Below are the code and all the weights of a small trained network. Each question names an input and a class and asks about switching units off, where a switched-off unit gives its printed mean instead of its output.

import numpy as np


def w(rows, s, z=0):
    codes = np.array(rows[::2]) - 128.0
    scale = np.full(codes.shape[1], s)
    scale[-1] = z or s
    return codes * scale


def f(y):
    return y / 2 * (1 + np.tanh(0.7978845608 * (y + 0.044715 * y**3)))


def log_softmax(a):
    a = a - a.max(-1, keepdims=True)
    return a - np.log(np.exp(a).sum(-1, keepdims=True))


def net(x, mask):
    res = np.array(x, float).reshape(1, 6) / 4 @ E
    y = f(res @ A[0][:, :-1].T + A[0][:, -1])
    res = res + np.where(mask, y, B[0][:, -1]) @ B[0][:, :-1]
    return log_softmax(res[-1] @ U[:, :-1].T + U[:, -1])


A, B = {}, {}
E = w([
[125,129,113,145,107,137],'x0',
[196,129,50,18,68,123],'x1',
[125,126,127,129,132,126],'x2',
[132,126,127,132,124,127],'x3',
[53,123,184,95,14,2],'x4',
[193,249,229,141,80,155],'x5',
],0.0067)
A[0] = w([
[79,112,144,111,86,105,11],'N0',
[127,156,99,121,178,183,50],'N1',
[103,132,116,148,174,184,17],'N2',
[181,89,125,156,141,187,44],'N3',
[30,13,37,145,126,58,231],'N4',
[85,124,153,212,142,120,67],'N5',
[202,179,209,127,103,142,222],'N6',
[50,124,190,164,164,137,33],'N7',
[175,98,100,2,67,206,122],'N8',
[85,94,169,93,65,112,106],'N9',
[80,148,147,120,93,86,254],'N10',
[87,91,210,236,193,170,171],'N11',
[169,143,66,208,145,196,135],'N12',
[98,147,149,129,112,41,80],'N13',
[120,87,144,157,46,93,89],'N14',
[110,103,145,141,65,80,47],'N15',
[164,204,198,123,75,134,116],'N16',
[148,202,175,144,63,185,85],'N17',
],0.0084,0.0048)
B[0] = w([
[21,210,22,31,144,254,135],'N0',
[105,225,85,62,170,161,137],'N1',
[92,152,104,84,125,136,130],'N2',
[114,202,71,61,153,171,136],'N3',
[156,80,146,79,145,166,255],'N4',
[103,121,148,84,59,143,144],'N5',
[159,62,130,107,155,163,187],'N6',
[70,178,151,62,54,124,143],'N7',
[132,141,203,77,30,77,178],'N8',
[143,158,113,90,185,142,161],'N9',
[191,149,121,128,212,74,195],'N10',
[141,102,200,49,71,57,193],'N11',
[139,175,154,86,182,80,168],'N12',
[116,166,109,109,181,145,156],'N13',
[118,172,110,107,178,141,153],'N14',
[98,172,73,75,182,136,146],'N15',
[110,69,133,109,153,195,169],'N16',
[125,70,104,92,146,231,158],'N17',
],0.008,0.011)
U = w([
[99,255,103,90,212,133,38],'0',
[156,95,150,139,137,100,253],'1',
[155,99,152,141,146,101,223],'2',
[124,6,134,120,151,176,34],'3',
[109,154,161,91,3,87,83],'4',
[177,110,159,159,167,82,199],'5',
[116,115,114,241,109,113,90],'6',
[29,190,84,216,74,129,52],'7',
],0.0099,0.0079)

Each question gives the input, the list of numbers given to net, and the class t.
The units are the neurons (one row each of A and B). Each row of codes is followed by its name. A weight is (code - 128) times the scale printed after its matrix; where a second scale follows, it is the last column's (A, B and U).
mask holds one flag per neuron, in row order. A switched-off neuron (its flag False) gives its mean, the last column of its row in B, instead of its output. The means were averaged over made-up inputs and are rounded, as every weight is.
A unit's drop is (log p(t) with every unit on - log p(t) with that unit switched off) / (log p(t) with every unit on - log p(t) with every unit switched off).
The circuit of an input: a set's keep is (log p(t) with only the set's units on - log p(t) with every unit switched off) / (log p(t) with every unit on - log p(t) with every unit switched off). Starting from the 12 units with the biggest drops (on a tie, the unit counted first), units are removed one at a time, each time the one whose removal leaves the highest keep (on an exact tie, the one counted first), for as long as the keep stays at least 0.8.
circuit, biggest first: the units of the circuit, biggest drop first
unit that matters most: the unit with the biggest drop
top k neurons: the k neurons with the biggest drops, biggest first
drop of u: that unit's drop, to one decimal
input [6,-8,4,3,6,-7], class 4: circuit, biggest first	(N7)
input [-2,-5,7,3,-5,8], class 3: top 2 neurons	(N17, N6)
input [5,-8,-1,-6,7,-6], class 4: top 3 neurons	(N11, N7, N5)
input [0,-2,-5,-6,-4,7], class 3: circuit, biggest first	(N17, N6)
input [-4,-5,4,-3,3,0], class 4: top 3 neurons	(N7, N11, N5)
input [0,7,-4,2,-5,8], class 3: top 2 neurons	(N17, N6)
input [4,4,-1,2,-3,6], class 3: top 3 neurons	(N17, N6, N16)
input [6,8,3,5,-7,-6], class 4: top 2 neurons	(N8, N10)
input [5,-6,5,5,-5,2], class 4: circuit, biggest first	(N11, N10, N5)
input [5,7,0,-2,-6,3], class 4: top 2 neurons	(N8, N10)
input [-8,-8,0,3,1,-6], class 4: circuit, biggest first	(N11, N7)
input [-7,2,6,2,-7,2], class 0: top 2 neurons	(N1, N3)
input [7,-6,6,-1,-2,8], class 3: circuit, biggest first	(N17, N16)
input [-8,8,3,8,-8,-4], class 0: unit that matters most	N1
input [-3,7,5,-5,0,2], class 4: top 3 neurons	(N8, N4, N10)
input [3,-4,1,-3,-8,-8], class 0: top 4 neurons	(N1, N12, N3, N2)
input [-8,8,1,3,3,-5], class 4: top 4 neurons	(N8, N6, N16, N17)
input [6,5,-2,-2,6,0], class 0: drop of N13	0.1
input [1,-6,2,-6,-3,8], class 3: drop of N16	0.3
input [5,2,0,1,0,5], class 3: drop of N16	0.3
input [-6,-6,5,5,-3,1], class 4: unit that matters most	N11
